Below is a small trained network, with its code and all its weights. Each question gives an input and a class and asks what happens when units are switched off, that is, made to give their printed mean instead of their output.

import numpy as np


def w(rows, s, z=0):
    codes = np.array(rows[::2]) - 128.0
    scale = np.full(codes.shape[1], s)
    scale[-1] = z or s
    return codes * scale


def f(y):
    return np.maximum(y, 0)


def log_softmax(a):
    a = a - a.max(-1, keepdims=True)
    return a - np.log(np.exp(a).sum(-1, keepdims=True))


def net(x, mask):
    res = np.array(x, float).reshape(1, 3) / 4 @ E
    y = f(res @ A[0][:, :-1].T + A[0][:, -1])
    res = res + np.where(mask, y, B[0][:, -1]) @ B[0][:, :-1]
    return log_softmax(res[-1] @ U[:, :-1].T + U[:, -1])


A, B = {}, {}
E = w([
[97,255,185,164,134,170,122,168],'x0',
[196,113,124,107,238,187,96,252],'x1',
[83,70,187,72,133,208,47,55],'x2',
],0.0084)
A[0] = w([
[190,60,99,105,219,173,101,197,33],'n0',
[107,216,145,155,139,192,109,150,14],'n1',
[179,41,67,72,144,94,128,128,12],'n2',
[183,91,126,107,150,218,121,204,9],'n3',
[115,108,172,65,120,198,37,109,2],'n4',
[214,136,56,156,211,181,147,212,53],'n5',
[199,2,33,72,174,97,130,143,164],'n6',
[104,58,193,30,190,226,35,91,92],'n7',
[165,44,45,92,128,111,93,135,21],'n8',
[76,198,203,178,192,178,119,189,15],'n9',
[224,180,20,196,169,14,218,229,19],'n10',
[119,50,75,131,141,104,150,76,49],'n11',
[199,121,96,93,223,226,49,207,191],'n12',
],0.0065,0.0058)
B[0] = w([
[66,112,122,129,41,91,144,61,190],'n0',
[69,196,248,106,196,83,87,165,152],'n1',
[54,206,244,129,213,84,92,148,160],'n2',
[14,131,118,96,52,37,202,66,164],'n3',
[172,53,244,2,122,64,223,183,164],'n4',
[91,120,85,111,45,85,139,69,202],'n5',
[103,212,148,209,233,170,89,166,225],'n6',
[232,62,158,51,116,165,192,180,221],'n7',
[58,209,226,163,195,86,127,181,157],'n8',
[53,209,221,185,217,155,62,167,168],'n9',
[225,30,213,39,120,172,213,182,242],'n10',
[50,190,177,182,179,77,101,156,153],'n11',
[91,89,34,181,60,86,93,67,255],'n12',
],0.0079,0.0098)
U = w([
[229,60,177,35,116,160,207,192,15],'0',
[42,131,85,150,7,52,141,29,40],'1',
[67,214,182,191,223,155,63,199,2],'2',
[187,109,66,185,101,188,89,111,246],'3',
],0.012,0.0084)

Each question gives the input, the list of numbers given to net, and the class t.
The units are the neurons (one row each of A and B). Each row of codes is followed by its name. A weight is (code - 128) times the scale printed after its matrix; where a second scale follows, it is the last column's (A, B and U).
mask holds one flag per neuron, in row order. A switched-off neuron (its flag False) gives its mean, the last column of its row in B, instead of its output. The means were averaged over made-up inputs and are rounded, as every weight is.
A unit's drop is (log p(t) with every unit on - log p(t) with that unit switched off) / (log p(t) with every unit on - log p(t) with every unit switched off).
The circuit of an input: a set's keep is (log p(t) with only the set's units on - log p(t) with every unit switched off) / (log p(t) with every unit on - log p(t) with every unit switched off). Starting from the 12 units with the biggest drops (on a tie, the unit counted first), units are removed one at a time, each time the one whose removal leaves the highest keep (on an exact tie, the one counted first), for as long as the keep stays at least 0.8.
units of the circuit, in order: the units of the circuit, biggest drop first
unit that matters most: the unit with the biggest drop
top k neurons: the k neurons with the biggest drops, biggest first
drop of u: that unit's drop, to one decimal
input [-6,3,0], class 2: units of the circuit, in order -> n6
input [0,2,3], class 3: top 2 neurons -> n10; n12
input [4,-1,4], class 0: units of the circuit, in order -> n6; n12
input [1,7,-5], class 1: top 2 neurons -> n12; n5
input [2,-1,0], class 3: top 2 neurons -> n10; n6
input [-2,7,5], class 1: top 3 neurons -> n12; n10; n0
input [-6,6,4], class 1: top 2 neurons -> n12; n0
input [-3,-2,-3], class 3: top 2 neurons -> n7; n4
input [3,1,2], class 3: top 2 neurons -> n6; n10
input [3,-6,-7], class 0: top 2 neurons -> n10; n12
input [-7,7,-1], class 1: top 3 neurons -> n0; n12; n5
input [-6,6,3], class 1: top 3 neurons -> n12; n0; n3
input [6,3,7], class 0: top 3 neurons -> n7; n4; n6
input [8,-7,-2], class 2: units of the circuit, in order -> n12
input [8,1,-8], class 0: top 2 neurons -> n10; n6
input [-1,-2,2], class 3: drop of n5 -> 0.3
input [-7,5,4], class 2: drop of n6 -> 0.9
input [-8,-1,1], class 2: drop of n8 -> 0.0
input [-7,-4,5], class 2: drop of n11 -> 0.1
input [-8,-3,-6], class 2: unit that matters most -> n6
